Below are the code and all the weights of a small trained network. Each question names an input and a class and asks about switching units off, where a switched-off unit gives its printed mean instead of its output.

import numpy as np


def w(rows, s, z=0):
    codes = np.array(rows[::2]) - 128.0
    scale = np.full(codes.shape[1], s)
    scale[-1] = z or s
    return codes * scale


def norm(h):
    return h / np.sqrt((h * h).mean(-1, keepdims=True) + 1e-5)


def f(y):
    return y / 2 * (1 + np.tanh(0.7978845608 * (y + 0.044715 * y**3)))


def log_softmax(a):
    a = a - a.max(-1, keepdims=True)
    return a - np.log(np.exp(a).sum(-1, keepdims=True))


def net(x, mask):
    res = np.array(x, float).reshape(1, 6) / 4 @ E
    u = 0
    for l in range(3):
        y = f(norm(res) @ A[l][:, :-1].T + A[l][:, -1])
        res = res + np.where(mask[u : u + 9], y, B[l][:, -1]) @ B[l][:, :-1]
        u += 9
    return log_softmax(norm(res)[-1] @ U[:, :-1].T + U[:, -1])


A, B = {}, {}
E = w([
[99,140,167,81,136],'x0',
[130,120,110,131,127],'x1',
[68,173,79,174,103],'x2',
[132,131,132,133,127],'x3',
[126,132,150,174,254],'x4',
[81,45,182,154,114],'x5',
],0.0089)
A[0] = w([
[210,53,128,84,186,19],'0.n0',
[2,217,128,205,107,49],'0.n1',
[104,152,146,141,236,12],'0.n2',
[193,196,89,104,176,139],'0.n3',
[245,164,106,178,129,42],'0.n4',
[99,28,169,190,119,146],'0.n5',
[200,104,191,74,135,2],'0.n6',
[163,164,70,69,161,94],'0.n7',
[84,149,160,137,231,38],'0.n8',
],0.0097,0.0029)
B[0] = w([
[168,89,132,60,156,190],'0.n0',
[197,70,40,9,214,249],'0.n1',
[110,75,134,209,44,208],'0.n2',
[67,123,231,128,141,222],'0.n3',
[137,139,161,130,152,176],'0.n4',
[67,254,191,85,187,254],'0.n5',
[149,52,105,113,141,174],'0.n6',
[73,178,168,127,162,178],'0.n7',
[126,28,124,191,90,213],'0.n8',
],0.0094,0.0047)
A[1] = w([
[103,119,59,154,135,151],'1.n0',
[121,106,170,212,28,111],'1.n1',
[125,121,65,41,1,26],'1.n2',
[146,157,38,121,149,102],'1.n3',
[68,140,106,236,137,63],'1.n4',
[128,143,148,92,29,5],'1.n5',
[131,139,137,134,126,29],'1.n6',
[179,184,125,98,89,49],'1.n7',
[80,201,48,168,128,216],'1.n8',
],0.0084,0.0027)
B[1] = w([
[210,128,192,111,166,162],'1.n0',
[220,165,83,88,137,164],'1.n1',
[194,52,191,195,81,251],'1.n2',
[176,177,95,70,158,178],'1.n3',
[189,88,183,97,116,169],'1.n4',
[172,110,163,254,79,155],'1.n5',
[78,119,57,125,104,94],'1.n6',
[50,97,116,218,188,135],'1.n7',
[125,85,202,94,184,215],'1.n8',
],0.0061,0.0032)
A[2] = w([
[98,87,104,207,187,49],'2.n0',
[36,229,174,101,140,103],'2.n1',
[163,136,154,88,159,171],'2.n2',
[99,48,202,40,120,83],'2.n3',
[202,100,164,175,102,76],'2.n4',
[179,54,223,142,116,251],'2.n5',
[48,70,170,159,142,199],'2.n6',
[120,151,26,115,86,136],'2.n7',
[116,169,146,86,1,122],'2.n8',
],0.0096,0.0025)
B[2] = w([
[207,119,205,169,32,149],'2.n0',
[84,255,89,205,85,188],'2.n1',
[96,183,19,65,118,173],'2.n2',
[84,154,84,84,157,215],'2.n3',
[94,169,137,182,127,164],'2.n4',
[189,155,42,137,114,254],'2.n5',
[97,182,109,151,27,196],'2.n6',
[129,21,168,50,195,130],'2.n7',
[159,80,241,190,85,153],'2.n8',
],0.0074,0.009)
U = w([
[168,58,190,173,40,116],'0',
[135,95,68,1,159,117],'1',
[23,251,172,100,94,17],'2',
[121,178,45,111,82,255],'3',
],0.0094,0.0039)

Each question gives the input, the list of numbers given to net, and the class t.
The units are the neurons (one row each of A and B). Each row of codes is followed by its name. A weight is (code - 128) times the scale printed after its matrix; where a second scale follows, it is the last column's (A, B and U).
mask holds one flag per neuron, layer by layer. A switched-off neuron (its flag False) gives its mean, the last column of its row in B, instead of its output. The means were averaged over made-up inputs and are rounded, as every weight is.
A unit's drop is (log p(t) with every unit on - log p(t) with that unit switched off) / (log p(t) with every unit on - log p(t) with every unit switched off).
The circuit of an input: a set's keep is (log p(t) with only the set's units on - log p(t) with every unit switched off) / (log p(t) with every unit on - log p(t) with every unit switched off). Starting from the 12 units with the biggest drops (on a tie, the unit counted first), units are removed one at a time, each time the one whose removal leaves the highest keep (on an exact tie, the one counted first), for as long as the keep stays at least 0.8.
units of the circuit, in order: the units of the circuit, biggest drop first
top k neurons: the k neurons with the biggest drops, biggest first
top k neurons in layer l: the k neurons of layer l with the biggest drops, biggest first
drop of u: that unit's drop, to one decimal
input [-5,8,-5,4,-8,-1], class 0: units of the circuit, in order -> (0.n1 2.n8)
input [1,-4,4,1,-1,-7], class 2: units of the circuit, in order -> (0.n3)
input [-5,-4,-7,4,7,-7], class 0: units of the circuit, in order -> (0.n5 0.n2 0.n3)
input [-2,-5,-5,2,-1,7], class 2: top 2 neurons -> (0.n5 0.n1)
input [-1,6,7,-2,-5,-3], class 1: units of the circuit, in order -> (0.n1 2.n7)
input [0,8,7,0,7,-2], class 0: top 3 neurons -> (0.n2 0.n8 2.n0)
input [7,4,1,7,7,7], class 0: top 4 neurons -> (0.n8 0.n2 2.n0 0.n3)
input [8,0,-3,-5,4,5], class 3: top 3 neurons in layer 0 -> (0.n3 0.n8 0.n7)
input [-6,5,7,7,-2,6], class 1: top 2 neurons -> (0.n1 0.n3)
input [-4,-1,3,2,2,-6], class 2: top 2 neurons -> (0.n3 2.n5)
input [2,7,-4,6,0,-7], class 2: top 3 neurons -> (0.n3 0.n7 0.n1)
input [5,4,8,-8,-5,-7], class 1: top 3 neurons -> (0.n1 0.n5 2.n7)
input [4,-2,-2,1,8,-7], class 0: top 3 neurons -> (0.n8 0.n2 0.n5)
input [-5,7,7,-6,-7,-1], class 0: top neuron in layer 1 -> (1.n2)
input [5,8,-6,-7,-6,-1], class 0: top 2 neurons -> (0.n1 1.n2)
input [2,3,4,-5,0,-7], class 2: top 2 neurons in layer 2 -> (2.n5 2.n1)
input [-4,-5,-7,5,5,6], class 1: top 2 neurons in layer 2 -> (2.n1 2.n5)
input [1,-8,-3,-8,-1,4], class 2: top 3 neurons in layer 0 -> (0.n5 0.n1 0.n8)
input [3,3,3,-3,5,3], class 0: top 2 neurons -> (0.n8 2.n0)
input [-4,-7,-4,8,-5,-8], class 2: top neuron -> (0.n7)
input [-4,-7,8,-4,4,0], class 1: drop of 0.n1 -> 0.7
input [-4,1,5,3,2,3], class 1: drop of 0.n1 -> 0.6
input [-7,-8,7,-4,5,4], class 1: drop of 2.n1 -> 0.1
input [-1,-2,8,6,6,-1], class 1: drop of 1.n0 -> 0.0
